Here is a tiny trained network, its code and every weight. The questions are about switching its units off for an input and a class, where a switched-off unit gives its printed mean instead of its output.

import numpy as np


def w(rows, s, z=0):
    codes = np.array(rows[::2]) - 128.0
    scale = np.full(codes.shape[1], s)
    scale[-1] = z or s
    return codes * scale


def f(y):
    return y / 2 * (1 + np.tanh(0.7978845608 * (y + 0.044715 * y**3)))


def log_softmax(a):
    a = a - a.max(-1, keepdims=True)
    return a - np.log(np.exp(a).sum(-1, keepdims=True))


def net(x, mask):
    res = np.array(x, float).reshape(1, 4) / 4 @ E
    y = f(res @ A[0][:, :-1].T + A[0][:, -1])
    res = res + np.where(mask, y, B[0][:, -1]) @ B[0][:, :-1]
    return log_softmax(res[-1] @ U[:, :-1].T + U[:, -1])


A, B = {}, {}
E = w([
[12,113,16],'x0',
[188,25,113],'x1',
[72,92,254],'x2',
[143,105,75],'x3',
],0.0089)
A[0] = w([
[5,90,124,139],'N0',
[68,104,104,99],'N1',
[155,47,188,169],'N2',
[228,138,104,125],'N3',
[217,91,53,160],'N4',
[86,169,103,202],'N5',
[134,118,137,172],'N6',
[176,145,95,122],'N7',
[163,166,107,101],'N8',
[145,109,157,234],'N9',
[155,161,114,61],'N10',
[119,34,149,161],'N11',
[72,234,189,202],'N12',
[81,174,171,255],'N13',
[166,67,151,119],'N14',
[109,21,147,186],'N15',
[168,33,139,122],'N16',
[145,151,93,110],'N17',
[107,142,81,107],'N18',
[49,110,132,97],'N19',
[58,130,145,113],'N20',
[233,190,66,190],'N21',
[98,179,40,184],'N22',
[46,185,139,91],'N23',
[120,78,188,160],'N24',
],0.016,0.0056)
B[0] = w([
[86,126,8,228],'N0',
[129,129,51,175],'N1',
[167,199,209,216],'N2',
[87,127,124,213],'N3',
[162,69,221,240],'N4',
[58,95,131,196],'N5',
[132,148,186,145],'N6',
[112,87,119,171],'N7',
[74,118,116,154],'N8',
[158,110,205,185],'N9',
[74,65,32,137],'N10',
[130,238,107,191],'N11',
[75,179,158,244],'N12',
[101,224,153,217],'N13',
[255,202,179,181],'N14',
[136,226,61,205],'N15',
[138,177,142,201],'N16',
[120,89,136,155],'N17',
[165,55,114,169],'N18',
[60,117,13,179],'N19',
[41,159,104,175],'N20',
[84,67,173,252],'N21',
[107,130,169,239],'N22',
[61,127,123,196],'N23',
[195,196,160,194],'N24',
],0.0074,0.012)
U = w([
[34,172,103,101],'0',
[204,154,34,165],'1',
[89,69,161,140],'2',
[177,143,111,1],'3',
[143,254,206,158],'4',
[163,71,176,190],'5',
[221,114,165,88],'6',
],0.0099,0.0084)

Each question gives the input, the list of numbers given to net, and the class t.
The units are the neurons (one row each of A and B). Each row of codes is followed by its name. A weight is (code - 128) times the scale printed after its matrix; where a second scale follows, it is the last column's (A, B and U).
mask holds one flag per neuron, in row order. A switched-off neuron (its flag False) gives its mean, the last column of its row in B, instead of its output. The means were averaged over made-up inputs and are rounded, as every weight is.
A unit's drop is (log p(t) with every unit on - log p(t) with that unit switched off) / (log p(t) with every unit on - log p(t) with every unit switched off).
The circuit of an input: a set's keep is (log p(t) with only the set's units on - log p(t) with every unit switched off) / (log p(t) with every unit on - log p(t) with every unit switched off). Starting from the 12 units with the biggest drops (on a tie, the unit counted first), units are removed one at a time, each time the one whose removal leaves the highest keep (on an exact tie, the one counted first), for as long as the keep stays at least 0.8.
circuit, biggest first: the units of the circuit, biggest drop first
most important unit: the unit with the biggest drop
k most important neurons: the k neurons with the biggest drops, biggest first
drop of u: that unit's drop, to one decimal
input [-7,5,-6,5], class 5: circuit, biggest first -> N21, N4
input [2,3,1,-1], class 1: most important unit -> N12
input [0,-5,-1,-3], class 0: 2 most important neurons -> N2, N14
input [-7,0,-4,6], class 2: 2 most important neurons -> N21, N3
input [0,-5,2,-3], class 0: 2 most important neurons -> N2, N14
input [2,-2,-2,2], class 2: 2 most important neurons -> N15, N11
input [-7,5,-4,-2], class 5: 3 most important neurons -> N21, N13, N4
input [-7,6,-6,-6], class 5: 3 most important neurons -> N21, N4, N13
input [4,7,5,6], class 4: 3 most important neurons -> N2, N11, N16
input [-1,6,-4,-6], class 6: 2 most important neurons -> N13, N12
input [1,-4,8,1], class 0: 2 most important neurons -> N0, N19
input [-5,2,-3,-7], class 6: drop of N15 -> 0.2
input [0,-5,8,-8], class 0: drop of N4 -> 0.2
input [-2,5,-3,1], class 5: drop of N21 -> 0.3
input [5,6,-7,2], class 5: circuit, biggest first -> N4
input [1,2,0,-2], class 1: drop of N22 -> 0.2
